Here is a tiny trained network, its code and every weight. The questions are about switching its units off for an input and a class, where a switched-off unit gives its printed mean instead of its output.

import numpy as np


def w(rows, s, z=0):
    codes = np.array(rows[::2]) - 128.0
    scale = np.full(codes.shape[1], s)
    scale[-1] = z or s
    return codes * scale


def f(y):
    return y / 2 * (1 + np.tanh(0.7978845608 * (y + 0.044715 * y**3)))


def log_softmax(a):
    a = a - a.max(-1, keepdims=True)
    return a - np.log(np.exp(a).sum(-1, keepdims=True))


def net(x, mask):
    res = np.array(x, float).reshape(1, 5) / 4 @ E
    y = f(res @ A[0][:, :-1].T + A[0][:, -1])
    res = res + np.where(mask, y, B[0][:, -1]) @ B[0][:, :-1]
    return log_softmax(res[-1] @ U[:, :-1].T + U[:, -1])


A, B = {}, {}
E = w([
[125,172,142,90,248,236,187],'x0',
[60,128,208,31,109,149,89],'x1',
[87,31,193,180,72,148,228],'x2',
[116,115,117,138,126,144,116],'x3',
[153,152,150,120,127,115,140],'x4',
],0.014)
A[0] = w([
[121,165,106,103,174,169,129,124],'n1',
[148,175,108,130,85,74,33,189],'n2',
[109,116,176,142,164,208,254,47],'n3',
[117,127,146,106,106,131,132,126],'n4',
[174,131,58,201,152,111,175,249],'n5',
[79,140,197,79,105,144,86,175],'n6',
[104,90,180,184,76,100,151,119],'n7',
[133,163,103,113,205,174,131,143],'n8',
[164,140,102,162,132,105,103,150],'n9',
],0.017,0.013)
B[0] = w([
[105,151,181,112,204,120,126,190],'n1',
[105,110,43,92,119,192,139,232],'n2',
[126,124,3,110,103,184,108,221],'n3',
[86,91,144,135,108,166,124,149],'n4',
[232,143,117,194,117,69,133,251],'n5',
[42,150,132,91,146,198,163,214],'n6',
[106,104,202,179,87,71,184,225],'n7',
[150,177,182,142,154,86,41,214],'n8',
[173,132,108,156,121,127,117,176],'n9',
],0.014,0.026)
U = w([
[162,127,6,160,104,129,125,253],'0',
[78,95,49,78,115,177,135,199],'1',
[175,148,163,163,158,83,72,68],'2',
[80,140,206,99,179,142,105,35],'3',
[171,72,168,176,96,82,206,48],'4',
[53,105,207,149,87,133,182,71],'5',
],0.015,0.0064)

Each question gives the input, the list of numbers given to net, and the class t.
The units are the neurons (one row each of A and B). Each row of codes is followed by its name. A weight is (code - 128) times the scale printed after its matrix; where a second scale follows, it is the last column's (A, B and U).
mask holds one flag per neuron, in row order. A switched-off neuron (its flag False) gives its mean, the last column of its row in B, instead of its output. The means were averaged over made-up inputs and are rounded, as every weight is.
A unit's drop is (log p(t) with every unit on - log p(t) with that unit switched off) / (log p(t) with every unit on - log p(t) with every unit switched off).
The circuit of an input: a set's keep is (log p(t) with only the set's units on - log p(t) with every unit switched off) / (log p(t) with every unit on - log p(t) with every unit switched off). Starting from all 9 units, units are removed one at a time, each time the one whose removal leaves the highest keep (on an exact tie, the one counted first), for as long as the keep stays at least 0.8.
circuit, biggest first: the units of the circuit, biggest drop first
unit that matters most: the unit with the biggest drop
k most important neurons: the k neurons with the biggest drops, biggest first
drop when u is switched off: that unit's drop, to one decimal
input [2,1,3,2,0], class 1: circuit, biggest first : (n5)
input [7,0,-3,-7,0], class 2: 2 most important neurons : (n8, n6)
input [0,8,1,0,7], class 5: 4 most important neurons : (n3, n2, n8, n1)
input [-7,-8,2,7,-8], class 4: 2 most important neurons : (n7, n3)
input [-7,-3,2,6,-2], class 4: 2 most important neurons : (n7, n3)
input [8,0,-1,1,-4], class 2: 2 most important neurons : (n8, n6)
input [4,2,0,-1,6], class 3: 2 most important neurons : (n2, n5)
input [6,1,1,-4,3], class 1: 2 most important neurons : (n3, n5)
input [1,-3,-6,-3,-1], class 2: 2 most important neurons : (n3, n8)
input [-6,4,1,6,7], class 5: 2 most important neurons : (n3, n7)
input [0,2,-8,8,-6], class 1: 3 most important neurons : (n2, n5, n7)
input [1,1,0,8,2], class 3: circuit, biggest first : (n2, n5)
input [-7,0,2,-7,-4], class 4: 2 most important neurons : (n7, n6)
input [1,-3,-2,-5,1], class 2: circuit, biggest first : (n3)
input [5,1,-3,6,0], class 3: 2 most important neurons : (n5, n1)
input [7,-3,0,-7,-3], class 2: 2 most important neurons : (n8, n2)
input [0,-1,1,5,7], class 4: 3 most important neurons : (n3, n2, n8)
input [-5,-3,6,8,2], class 4: drop when n9 is switched off : 0.0
input [7,-4,-1,4,0], class 2: drop when n8 is switched off : 0.8
input [7,3,-1,3,-4], class 3: unit that matters most : n8
input [-8,2,5,-6,-2], class 5: drop when n5 is switched off : 0.3
input [1,-4,-7,0,-5], class 2: drop when n3 is switched off : 0.7
